How the units are linked:
t: Dud->Gef, Mot->Gug, Mor->Bef, Kef->Kof, Giz->Zas, Zez->Tus, Tel->Rim, Mur->Pef, Tus->Los, Bod->Sar, Gaz->Rok, Sor->Siv, Fem->Mok, Mav->Gok, Sud->Lan, Fep->Bir, Mep->Kop, Fof->Deg, Seg->Fod, Suz->Pof, Von->Bet, Sim->Pok, Lat->Sal, Zam->Nit, Tiz->Lus, Zun->Mot, Sar->Pib, Zok->Seg, Vos->Giz, Kop->Fof, Gok->Lim, Nus->Naf, Ren->Sud, Fod->Zom, Nuz->Ren, Tuf->Vop, Fer->Tas, Fur->Kef, Sev->Tiz, Lan->Von, Los->Tam, Naf->Zok, Pab->Dos, Lek->Lof, Pof->Gep, Rim->Rov, Siv->Gek, Tas->Nuz, Lup->Tel, Nef->Far, Kun->Tik, Bet->Zez, Gef->Gar, Zas->Gan, Guz->Kul, Bef->Nel, Kul->Zun, Mok->Zam, Fir->Fur, Deg->Fem, Lus->Gaz, Giv->Suz, Gug->Kan, Dos->Lup, Gek->Vog, Buf->Dud, Tik->Giv, Zur->Lat, Tam->Sim, Bir->Guz, Pok->Bod, Zom->Zof, Siz->Nok, Bil->Fep, Kan->Mep, Fad->Gez, Zof->Zur, Far->Mur, Kad->Kun, Rov->Sor, Gep->Tuf, Lof->Sev, Nel->Bil, Vop->Mav, Fes->Fad, Kuz->Lek, Gan->Kuz, Pib->Fav, Gez->Kad, Rok->Fir, Gar->Fes, Pef->Vos, Fav->Siz, Lim->Bul, Sal->Pab, Nit->Mor, Vog->Nus, Kof->Nef, Nok->Fer, Bul->Buf
q: Dud->Zas, Mot->Lan, Mor->Pib, Kef->Kul, Giz->Fof, Zez->Gek, Tel->Suz, Mur->Kan, Tus->Vog, Bod->Fod, Gaz->Bil, Sor->Tuf, Fem->Sim, Mav->Far, Sud->Rim, Fep->Fer, Mep->Zez, Fof->Los, Seg->Dud, Suz->Fir, Von->Sor, Sim->Zok, Lat->Gez, Zam->Bod, Tiz->Bef, Zun->Sud, Sar->Zom, Zok->Buf, Vos->Kop, Kop->Tus, Gok->Mur, Nus->Lim, Ren->Tel, Fod->Gef, Nuz->Lup, Tuf->Kof, Fer->Pab, Fur->Guz, Sev->Mor, Lan->Rov, Los->Nus, Naf->Bul, Pab->Kun, Lek->Zam, Pof->Fur, Rim->Pof, Siv->Vop, Tas->Dos, Lup->Giv, Nef->Mot, Kun->Lus, Bet->Siv, Gef->Gan, Zas->Deg, Guz->Nuz, Bef->Fav, Kul->Ren, Mok->Pok, Fir->Bir, Deg->Tam, Lus->Nel, Giv->Rok, Gug->Von, Dos->Tik, Gek->Mav, Buf->Giz, Tik->Gaz, Zur->Fad, Tam->Naf, Bir->Tas, Pok->Seg, Zom->Gar, Siz->Lat, Bil->Nok, Kan->Bet, Fad->Lof, Zof->Fes, Far->Gug, Kad->Tiz, Rov->Gep, Gep->Kef, Lof->Nit, Nel->Siz, Vop->Nef, Fes->Lek, Kuz->Mok, Gan->Fem, Pib->Zof, Gez->Sev, Rok->Fep, Gar->Kuz, Pef->Mep, Fav->Zur, Lim->Pef, Sal->Kad, Nit->Sar, Vog->Gok, Kof->Zun, Nok->Sal, Bul->Vos
w: Dud->Sim, Mot->Tuf, Mor->Fad, Kef->Rim, Giz->Naf, Zez->Mur, Tel->Guz, Mur->Gek, Tus->Pef, Bod->Kuz, Gaz->Pab, Sor->Mot, Fem->Dud, Mav->Bet, Sud->Kef, Fep->Tik, Mep->Gok, Fof->Bul, Seg->Fem, Suz->Nuz, Von->Nef, Sim->Zas, Lat->Bef, Zam->Gar, Tiz->Lat, Zun->Gep, Sar->Lek, Zok->Deg, Vos->Nus, Kop->Lim, Gok->Zez, Nus->Kop, Ren->Fur, Fod->Mok, Nuz->Fir, Tuf->Lan, Fer->Gaz, Fur->Tel, Sev->Zur, Lan->Kof, Los->Vos, Naf->Fof, Pab->Bil, Lek->Zom, Pof->Ren, Rim->Kul, Siv->Gug, Tas->Rok, Lup->Bir, Nef->Sor, Kun->Nok, Bet->Far, Gef->Pok, Zas->Zok, Guz->Suz, Bef->Gez, Kul->Pof, Mok->Gef, Fir->Lup, Deg->Buf, Lus->Sal, Giv->Tas, Gug->Vop, Dos->Fep, Gek->Kan, Buf->Tam, Tik->Fer, Zur->Mor, Tam->Giz, Bir->Giv, Pok->Gan, Zom->Zam, Siz->Tiz, Bil->Kun, Kan->Mav, Fad->Pib, Zof->Nit, Far->Siv, Kad->Siz, Rov->Zun, Gep->Sud, Lof->Zof, Nel->Kad, Vop->Von, Fes->Sar, Kuz->Fod, Gan->Seg, Pib->Lof, Gez->Fav, Rok->Dos, Gar->Bod, Pef->Vog, Fav->Sev, Lim->Tus, Sal->Nel, Nit->Fes, Vog->Mep, Kof->Rov, Nok->Lus, Bul->Los
h: Dud->Gan, Mot->Von, Mor->Fav, Kef->Zun, Giz->Deg, Zez->Vog, Tel->Pof, Mur->Mep, Tus->Nus, Bod->Zom, Gaz->Fep, Sor->Vop, Fem->Pok, Mav->Mur, Sud->Rov, Fep->Tas, Mep->Tus, Fof->Tam, Seg->Gef, Suz->Fur, Von->Siv, Sim->Seg, Lat->Kad, Zam->Sar, Tiz->Nel, Zun->Lan, Sar->Zof, Zok->Dud, Vos->Fof, Kop->Los, Gok->Pef, Nus->Bul, Ren->Rim, Fod->Gar, Nuz->Tel, Tuf->Nef, Fer->Dos, Fur->Kul, Sev->Bef, Lan->Sor, Los->Naf, Naf->Buf, Pab->Tik, Lek->Nit, Pof->Kef, Rim->Gep, Siv->Mav, Tas->Lup, Lup->Suz, Nef->Gug, Kun->Gaz, Bet->Gek, Gef->Kuz, Zas->Fem, Guz->Ren, Bef->Siz, Kul->Sud, Mok->Bod, Fir->Guz, Deg->Sim, Lus->Bil, Giv->Fir, Gug->Bet, Dos->Giv, Gek->Gok, Buf->Zas, Tik->Rok, Zur->Gez, Tam->Zok, Bir->Nuz, Pok->Fod, Zom->Fes, Siz->Sal, Bil->Fer, Kan->Zez, Fad->Sev, Zof->Fad, Far->Kan, Kad->Lus, Rov->Tuf, Gep->Kof, Lof->Mor, Nel->Nok, Vop->Far, Fes->Lof, Kuz->Zam, Gan->Mok, Pib->Zur, Gez->Tiz, Rok->Bir, Gar->Lek, Pef->Kop, Fav->Lat, Lim->Vos, Sal->Kun, Nit->Pib, Vog->Lim, Kof->Mot, Nok->Pab, Bul->Giz
v: Dud->Giz, Mot->Sud, Mor->Sar, Kef->Guz, Giz->Kop, Zez->Siv, Tel->Giv, Mur->Gug, Tus->Gek, Bod->Seg, Gaz->Nel, Sor->Gep, Fem->Tam, Mav->Nef, Sud->Tel, Fep->Nok, Mep->Bet, Fof->Tus, Seg->Buf, Suz->Rok, Von->Rov, Sim->Naf, Lat->Fad, Zam->Pok, Tiz->Mor, Zun->Ren, Sar->Fod, Zok->Bul, Vos->Mep, Kop->Zez, Gok->Far, Nus->Gok, Ren->Lup, Fod->Dud, Nuz->Dos, Tuf->Kef, Fer->Sal, Fur->Bir, Sev->Nit, Lan->Rim, Los->Vog, Naf->Lim, Pab->Kad, Lek->Mok, Pof->Fir, Rim->Suz, Siv->Tuf, Tas->Pab, Lup->Tik, Nef->Zun, Kun->Tiz, Bet->Sor, Gef->Zas, Zas->Fof, Guz->Tas, Bef->Pib, Kul->Nuz, Mok->Sim, Fir->Fep, Deg->Los, Lus->Bef, Giv->Gaz, Gug->Lan, Dos->Kun, Gek->Vop, Buf->Vos, Tik->Lus, Zur->Fes, Tam->Nus, Bir->Fer, Pok->Zok, Zom->Gef, Siz->Zur, Bil->Siz, Kan->Von, Fad->Lek, Zof->Gar, Far->Mot, Kad->Sev, Rov->Pof, Gep->Fur, Lof->Zam, Nel->Fav, Vop->Kof, Fes->Kuz, Kuz->Fem, Gan->Deg, Pib->Zom, Gez->Lof, Rok->Bil, Gar->Gan, Pef->Kan, Fav->Zof, Lim->Mur, Sal->Gez, Nit->Bod, Vog->Mav, Kof->Kul, Nok->Lat, Bul->Pef
c: Dud->Fem, Mot->Sor, Mor->Zur, Kef->Sud, Giz->Tam, Zez->Gok, Tel->Fur, Mur->Zez, Tus->Lim, Bod->Gar, Gaz->Fer, Sor->Nef, Fem->Seg, Mav->Kan, Sud->Gep, Fep->Dos, Mep->Vog, Fof->Naf, Seg->Gan, Suz->Guz, Von->Vop, Sim->Dud, Lat->Tiz, Zam->Zom, Tiz->Siz, Zun->Rov, Sar->Fes, Zok->Zas, Vos->Los, Kop->Nus, Gok->Mep, Nus->Vos, Ren->Pof, Fod->Kuz, Nuz->Suz, Tuf->Mot, Fer->Tik, Fur->Ren, Sev->Fav, Lan->Tuf, Los->Bul, Naf->Giz, Pab->Gaz, Lek->Sar, Pof->Kul, Rim->Kef, Siv->Far, Tas->Giv, Lup->Fir, Nef->Von, Kun->Bil, Bet->Mav, Gef->Mok, Zas->Sim, Guz->Tel, Bef->Lat, Kul->Rim, Mok->Fod, Fir->Nuz, Deg->Zok, Lus->Nok, Giv->Bir, Gug->Siv, Dos->Rok, Gek->Mur, Buf->Deg, Tik->Fep, Zur->Sev, Tam->Buf, Bir->Lup, Pok->Gef, Zom->Lek, Siz->Kad, Bil->Pab, Kan->Gek, Fad->Mor, Zof->Lof, Far->Bet, Kad->Nel, Rov->Kof, Gep->Zun, Lof->Pib, Nel->Sal, Vop->Gug, Fes->Nit, Kuz->Bod, Gan->Pok, Pib->Fad, Gez->Bef, Rok->Tas, Gar->Zam, Pef->Tus, Fav->Gez, Lim->Kop, Sal->Lus, Nit->Zof, Vog->Pef, Kof->Lan, Nok->Kun, Bul->Fof

In the rows, 141 stands for zero.

The rows follow the links: the fewer symbols apart two units are, the more alike their rows tend to be.

Each row is also shifted at random along 11 hidden directions that mean nothing.

The rows of 90 units, shuffled:
Each row stands for one unit.
1: 85,148,124,156,171,145,162,186,134,155,156,179,72,133,156,88,127,124,141,93,67,173,163,154,160,136,144,104,128,135,172,134,109,135,118,185,94,113,139,127,169
2: 129,157,119,151,146,153,125,144,131,110,160,153,78,145,158,105,110,151,138,152,95,119,141,188,168,131,170,57,144,151,146,166,63,120,111,201,97,99,153,139,193
3: 126,149,155,217,117,115,145,157,160,178,146,155,159,118,198,148,141,218,85,188,150,140,116,147,134,117,96,65,144,144,149,150,109,135,145,163,187,140,126,112,143
4: 141,103,134,139,123,143,108,165,126,194,146,112,128,134,96,129,107,131,126,147,150,127,184,143,99,174,164,123,130,122,138,129,95,157,114,138,158,140,152,139,129
5: 124,140,138,176,117,110,119,130,137,172,105,87,155,134,81,123,138,133,119,150,111,112,149,151,118,157,105,86,100,120,120,121,141,161,94,148,109,156,151,135,123
6: 179,157,150,182,142,162,153,114,166,173,150,141,202,162,156,125,142,117,121,153,130,150,174,144,134,133,172,148,112,157,150,137,98,157,171,130,137,109,146,135,132
7: 167,121,162,149,150,164,127,148,141,171,141,130,157,169,143,143,149,146,122,116,134,116,162,179,129,125,165,143,185,154,139,137,103,166,156,130,183,158,170,159,107
8: 138,110,169,139,133,200,160,137,161,152,146,114,236,149,129,140,130,130,145,99,166,138,147,144,116,154,201,157,184,184,131,148,87,177,120,116,196,144,137,174,127
9: 131,129,127,109,149,153,149,105,134,113,133,162,121,123,76,129,166,139,128,156,98,159,171,161,146,154,152,131,80,133,149,161,149,167,117,141,70,117,147,157,143
10: 147,132,176,76,129,133,116,135,161,81,205,147,130,165,148,144,217,163,157,80,148,135,132,152,176,98,105,149,174,154,130,144,199,123,194,179,132,153,120,121,133
11: 203,130,143,152,111,152,107,164,165,188,154,103,129,143,110,110,129,172,113,115,124,122,151,145,121,136,113,78,169,122,144,124,116,150,116,182,154,172,155,164,127
12: 153,167,127,112,109,152,146,92,168,86,159,142,143,160,106,164,144,202,152,131,185,130,96,115,158,91,116,141,177,179,148,149,152,132,163,166,164,134,134,179,165
13: 91,135,157,103,161,153,129,131,147,133,154,133,128,137,154,127,172,107,146,147,110,154,155,145,152,149,169,166,128,128,124,169,168,143,161,130,78,149,153,143,130
14: 124,155,141,158,112,153,148,142,177,125,175,168,171,157,114,103,158,169,122,105,111,174,186,147,155,128,141,84,90,170,151,124,110,140,131,180,118,121,111,150,141
15: 116,118,186,161,136,95,144,168,121,147,122,112,143,97,114,124,132,134,143,163,131,132,133,137,113,155,150,109,120,146,105,148,127,196,129,117,123,160,130,120,118
16: 99,122,133,124,182,174,134,105,135,157,124,123,179,141,170,159,169,98,107,171,116,143,130,163,143,165,166,189,137,117,130,168,170,147,126,113,110,143,162,132,107
17: 120,108,152,106,122,148,146,174,135,137,160,157,95,102,90,129,142,169,162,98,140,146,169,140,127,165,126,84,174,115,153,147,123,146,113,160,149,185,140,182,171
18: 140,153,113,154,136,106,142,163,121,127,134,150,121,167,150,151,140,131,168,108,155,156,162,118,156,138,135,170,99,178,122,117,168,83,133,131,143,118,112,110,158
19: 123,158,134,115,147,155,178,182,138,137,134,174,156,147,158,153,147,125,164,96,145,176,115,143,156,142,146,177,139,152,159,125,155,138,110,139,154,133,110,138,136
20: 65,150,113,62,111,137,130,155,113,137,166,165,116,179,99,173,185,111,165,79,152,154,184,167,146,140,156,150,101,144,129,128,119,90,113,141,112,122,121,134,145
21: 147,161,140,141,147,182,164,83,156,155,164,170,172,160,150,149,165,129,114,151,120,137,148,184,145,111,163,128,141,143,175,165,68,163,167,153,126,83,160,141,157
22: 181,141,168,158,141,128,150,126,160,167,146,121,124,126,140,135,119,153,152,163,172,134,127,86,117,111,137,177,175,147,147,153,147,172,216,119,166,144,162,152,151
23: 199,155,128,101,131,159,125,122,155,132,155,125,129,161,122,146,154,147,143,118,144,132,121,139,152,122,123,141,172,130,145,140,157,130,140,168,130,154,151,164,140
24: 29,135,151,132,135,92,149,131,106,95,125,143,128,102,103,158,154,158,132,186,136,136,110,150,139,147,129,102,105,137,113,158,149,169,114,137,103,147,122,116,128
25: 81,156,150,182,135,116,106,161,155,123,151,108,174,154,159,94,129,116,135,152,112,126,141,156,160,165,122,101,100,130,129,102,165,141,122,191,111,134,118,90,125
26: 152,161,166,158,142,131,152,142,146,120,173,158,178,144,194,147,162,145,123,152,137,149,116,159,158,119,151,105,144,157,127,152,106,140,158,159,137,130,115,107,129
27: 165,102,97,137,128,164,150,157,154,175,98,144,122,115,65,151,100,216,114,145,174,179,150,76,108,157,121,193,134,153,166,127,200,159,100,110,201,171,142,207,120
28: 170,112,125,97,169,152,146,123,122,108,161,166,155,120,114,153,204,140,77,123,81,161,110,187,161,155,90,108,133,86,160,137,182,167,82,191,98,152,121,107,91
29: 113,194,157,160,123,116,135,163,174,174,174,129,149,171,199,125,173,121,150,93,128,142,122,133,161,106,85,117,158,120,147,112,153,103,175,185,127,152,128,108,142
30: 60,138,133,76,136,179,130,167,161,136,189,162,134,156,145,133,190,145,124,74,111,179,152,157,165,137,137,126,155,124,146,142,156,110,117,182,113,167,124,158,118
31: 112,146,163,161,137,125,135,138,169,150,133,129,159,132,150,122,154,141,139,173,137,154,154,118,140,146,132,165,98,140,135,143,192,155,175,124,117,145,141,133,129
32: 122,158,136,89,94,156,146,99,160,166,153,137,185,164,57,173,181,143,128,111,167,144,149,140,118,121,114,148,131,122,157,120,133,165,144,140,147,148,141,171,112
33: 165,150,137,152,179,149,148,125,123,91,142,173,126,168,167,139,156,138,141,132,104,129,141,194,178,120,156,133,152,166,145,148,128,136,148,157,129,119,155,133,148
34: 245,135,124,129,156,136,143,128,113,158,116,181,66,135,136,164,182,168,118,158,104,125,158,201,149,122,112,123,127,118,166,169,140,136,138,138,116,121,180,140,161
35: 170,148,130,114,107,149,131,151,145,179,164,147,145,149,134,167,163,158,120,133,159,164,177,130,125,138,163,112,132,137,113,155,94,95,132,126,138,174,136,173,125
36: 246,157,87,152,136,141,154,199,133,220,138,185,89,138,180,167,130,171,107,125,145,192,155,115,131,138,118,127,143,114,161,135,121,72,105,142,170,164,135,156,144
37: 173,186,102,143,142,121,126,139,120,93,132,131,112,167,138,121,111,93,179,150,120,142,157,135,170,157,183,129,85,161,105,133,128,88,113,152,69,120,132,138,169
38: 178,116,104,114,150,169,131,176,122,197,165,163,98,156,151,148,144,127,120,90,127,153,169,165,134,147,140,147,155,117,173,130,109,110,108,165,159,116,146,123,149
39: 204,194,107,142,138,148,158,125,141,185,138,145,151,183,158,165,145,92,150,114,145,155,150,130,142,123,153,166,131,139,144,129,106,93,146,128,127,122,150,146,152
40: 214,180,122,174,164,149,161,149,158,228,135,143,177,174,198,148,147,81,126,111,131,165,137,123,138,132,110,201,143,104,177,101,161,121,164,135,154,132,150,112,120
41: 144,150,137,198,156,127,147,123,134,154,97,163,152,153,170,157,163,167,107,178,118,116,136,202,153,126,103,131,112,145,166,137,155,152,137,140,157,108,159,110,139
42: 163,83,127,148,176,139,140,127,90,165,82,122,86,120,90,155,123,146,123,156,120,108,149,167,111,149,156,164,151,149,139,162,133,180,109,100,152,130,187,148,139
43: 190,113,176,159,159,143,166,151,136,147,126,149,97,87,169,128,129,173,144,172,127,126,109,156,131,130,150,116,178,151,154,195,113,186,150,135,146,123,160,138,182
44: 199,140,124,175,173,126,164,146,138,159,120,145,111,125,134,118,110,125,144,141,122,165,141,95,135,143,126,184,126,135,164,121,181,159,154,133,133,130,145,131,145
45: 171,115,147,199,123,154,169,180,161,151,130,135,180,123,127,112,96,179,149,94,152,157,154,109,125,158,146,110,153,191,142,124,118,149,96,142,201,148,112,164,161
46: 97,98,104,144,146,144,129,152,110,126,136,133,118,130,81,127,91,145,132,133,139,137,156,138,126,172,158,133,123,153,148,121,123,156,81,158,155,113,129,130,146
47: 88,129,118,91,160,162,121,139,132,85,159,127,155,162,117,136,121,101,158,125,150,145,120,132,160,169,158,200,144,137,146,111,194,150,119,166,136,133,122,126,115
48: 224,155,169,184,117,142,150,129,172,165,147,146,208,135,184,144,169,144,143,161,152,139,170,150,138,160,123,107,118,130,142,150,131,119,159,132,147,143,135,134,167
49: 200,159,107,112,122,148,118,167,155,137,163,148,146,170,131,138,129,132,148,124,162,167,152,121,153,161,125,170,116,122,160,97,184,111,127,170,150,146,116,138,123
50: 77,166,97,55,141,167,173,131,110,112,128,208,96,142,118,205,151,130,194,144,183,161,144,152,151,160,154,184,147,112,175,159,141,104,125,114,141,142,150,194,186
51: 119,115,131,128,141,161,108,139,123,128,150,101,145,150,89,111,100,104,140,141,124,120,170,158,127,176,205,115,131,148,115,135,84,163,97,155,117,133,148,150,127
52: 135,153,123,79,101,179,135,110,160,144,184,190,146,149,130,178,217,196,92,138,133,161,160,192,154,119,125,76,125,117,156,177,102,105,122,171,114,140,136,170,142
53: 177,125,127,185,151,113,125,168,131,185,133,133,127,137,174,131,127,126,126,152,136,139,153,133,133,163,107,154,112,120,153,117,173,122,135,148,154,119,134,82,145
54: 83,126,170,160,121,126,119,137,155,138,145,105,155,125,123,114,143,154,134,164,134,140,175,117,128,149,172,112,108,167,89,162,134,143,151,121,108,164,139,156,131
55: 64,162,190,176,139,115,146,122,161,177,147,156,97,107,196,127,164,164,134,220,123,113,126,172,139,104,111,101,137,114,171,190,115,176,222,150,110,101,176,109,187
56: 146,146,139,163,169,103,161,185,129,102,151,164,118,120,184,129,133,156,137,126,124,172,88,112,169,133,103,136,151,145,141,123,194,130,130,175,141,154,99,96,130
57: 186,133,167,157,126,139,106,146,173,132,187,128,131,135,182,117,123,179,136,177,167,120,131,130,146,130,129,121,171,142,150,149,143,144,196,180,168,131,137,118,159
58: 188,125,145,101,132,198,105,136,166,150,172,86,176,177,114,130,117,127,138,98,161,123,135,130,128,136,186,163,215,154,126,130,114,157,139,155,175,173,157,187,102
59: 175,107,198,162,129,152,155,133,164,105,161,135,157,103,137,108,146,196,140,138,131,121,128,156,139,126,149,71,171,182,135,181,101,189,147,161,150,131,132,147,172
60: 126,155,156,146,144,164,139,125,177,147,149,135,187,158,178,139,148,134,142,163,160,157,149,117,148,133,171,196,131,163,133,153,165,138,189,114,143,137,144,151,129
61: 139,135,172,82,83,152,152,121,149,142,142,150,181,129,68,179,177,177,141,155,184,139,147,163,109,131,162,123,123,155,134,165,94,189,137,110,153,145,133,181,125
62: 169,129,146,145,132,135,165,135,123,162,92,137,158,110,106,152,146,124,155,163,138,140,159,155,115,174,157,139,92,140,133,159,128,164,100,94,120,132,146,151,157
63: 223,147,136,143,122,126,156,140,137,161,108,137,186,130,116,159,159,102,169,143,155,162,185,120,124,195,132,161,74,117,125,126,179,118,115,92,119,163,129,151,146
64: 92,136,170,163,133,152,143,116,140,117,150,136,191,139,136,141,133,132,154,163,154,114,171,162,131,163,182,96,152,151,121,155,78,153,153,128,151,151,149,160,156
65: 191,124,116,123,121,188,138,113,152,127,172,142,202,190,123,174,129,162,136,104,207,146,158,123,135,123,184,196,164,205,139,129,113,119,148,130,220,108,121,157,133
66: 146,122,152,148,133,107,122,172,136,198,120,129,121,142,138,151,176,150,126,125,135,129,156,154,125,140,81,154,126,113,147,119,195,144,143,130,157,160,149,113,115
67: 174,137,163,145,140,164,155,153,149,141,161,139,178,142,163,121,152,108,164,95,123,148,173,155,145,158,183,109,146,158,123,154,90,124,124,139,124,142,129,147,165
68: 168,126,101,158,171,162,124,144,121,127,124,101,150,159,104,101,96,90,128,109,87,133,147,154,147,177,171,129,131,143,127,110,130,148,61,170,108,137,145,139,119
69: 141,177,136,178,136,123,114,181,164,165,145,138,116,151,211,116,121,144,143,167,134,135,122,144,163,142,103,124,136,115,165,121,168,112,151,185,141,132,138,105,156
70: 235,149,149,119,131,138,125,131,162,130,189,146,175,151,170,152,202,146,109,131,134,167,146,134,160,135,118,121,132,119,117,145,172,101,157,162,111,175,117,127,107
71: 109,164,121,115,130,142,168,92,142,68,161,162,155,162,72,142,150,142,159,107,142,159,137,122,161,117,145,142,113,179,142,127,138,147,141,162,110,109,113,154,152
72: 140,161,127,99,111,183,167,93,142,105,150,184,170,152,120,195,145,162,174,161,202,141,164,152,140,144,189,142,151,164,147,176,77,116,152,111,168,128,145,205,190
73: 140,133,146,172,147,113,137,150,137,151,114,150,118,140,153,149,163,180,125,147,132,122,131,165,147,121,87,140,136,145,156,134,184,148,150,143,164,134,150,117,140
74: 83,177,156,90,118,125,110,135,139,126,154,96,113,165,137,145,140,100,195,140,165,115,133,126,144,126,182,153,159,148,90,157,125,115,174,128,97,163,158,165,151
75: 145,137,134,176,152,134,169,156,123,143,133,171,143,119,148,138,137,164,100,151,106,152,122,177,142,138,134,80,124,147,155,145,92,164,91,164,141,117,124,113,136
76: 109,149,165,164,150,124,144,137,153,124,170,108,137,148,150,108,127,128,157,101,131,129,113,106,149,109,134,129,186,164,125,132,137,149,176,170,136,146,136,128,149
77: 74,139,182,129,132,135,149,159,142,186,124,121,179,129,160,176,139,137,141,177,193,133,99,134,108,134,157,188,173,137,134,151,135,191,170,94,193,161,144,136,101
78: 144,102,165,154,147,132,115,90,137,78,169,118,148,124,134,126,135,160,131,191,147,100,131,151,147,140,152,120,140,167,125,170,139,169,168,162,133,98,137,99,162
79: 191,125,111,142,122,127,119,165,129,148,151,146,102,131,98,122,114,154,133,144,135,148,177,135,131,167,130,104,99,126,149,120,131,130,104,169,133,128,128,132,151
80: 193,130,137,146,143,145,137,141,132,179,152,146,148,130,158,157,161,149,91,156,124,151,146,157,129,143,139,100,142,116,132,157,105,130,122,143,135,156,144,133,119
81: 160,171,121,145,133,168,150,90,158,126,147,161,190,164,193,193,154,171,122,192,189,152,125,131,155,117,174,168,141,179,125,180,122,94,167,113,163,121,136,158,151
82: 150,118,165,162,163,146,159,145,148,141,122,126,170,112,171,132,139,126,160,142,142,137,122,130,140,169,129,164,161,133,146,149,185,158,139,125,154,151,140,130,156
83: 159,145,113,81,137,142,176,210,111,165,134,197,64,121,114,156,143,148,155,88,128,187,137,149,137,142,136,135,140,121,171,137,122,135,85,146,134,148,126,161,149
84: 146,110,153,131,121,145,119,152,166,168,151,114,159,125,119,142,154,184,108,139,158,156,149,104,120,147,120,139,153,131,125,140,181,145,140,132,164,196,136,166,102
85: 216,103,89,147,168,141,160,130,86,86,85,166,92,127,24,146,88,172,140,143,129,143,169,138,132,168,162,145,123,167,147,122,143,174,77,120,157,154,155,197,135
86: 95,141,139,177,149,123,140,126,122,137,121,128,157,164,169,156,136,127,150,152,154,119,147,152,144,130,167,167,120,191,114,148,126,121,151,111,152,98,141,106,157
87: 122,143,95,133,162,162,144,122,110,227,67,103,147,151,111,178,122,81,123,155,133,123,122,157,107,167,138,203,141,94,158,127,146,159,85,98,143,140,188,153,114
88: 72,182,130,199,178,170,170,153,166,167,141,168,182,175,240,121,125,106,133,136,118,168,132,148,170,128,160,183,133,162,177,127,130,126,160,152,153,88,135,108,149
89: 115,138,163,126,133,132,163,151,130,128,128,150,140,116,126,137,160,132,163,136,126,144,141,166,140,151,156,115,114,150,132,161,121,161,114,129,107,129,130,137,161
90: 183,137,105,137,138,147,152,109,131,110,129,120,131,148,69,141,109,155,146,110,148,138,123,104,137,128,143,146,158,175,131,129,139,144,110,147,147,141,140,176,149

Some units, each with its row:
Sim 51
Von 60
Naf 11
Mot 54
Sor 27
Tik 45
Rim 80
Fem 47
Zez 22
Vos 87
Siv 14
Tas 89
Zas 25
Kan 55
Vog 32
Gan 79
Gok 71
Nuz 15
Pok 4
Bet 1
Zok 69
Bir 19
Fir 83
Fep 8
Gaz 82
Seg 57
Nel 64

Row, symbols taken left to right, then the row they reach:
29 h v h v c v v: 16
9 v q h q h w h: 13
23 c q q c c: 5
12 q c w w h w w t v: 76
52 t v q w v: 77
62 v h v q h c v c t: 50
44 q q w v v: 36
59 v h w h t v: 67
35 q w c c t t c h: 88
68 w v q v w c q: 6
58 v t v v c: 21
84 v h v q w h t h t: 30
81 w w v t v q w q: 43
26 v h v q w h t h t: 24
61 t w t q v h h: 56
46 v h v q h c v c t: 37
39 h c v h w h: 90
3 v v v h c q w c: 63

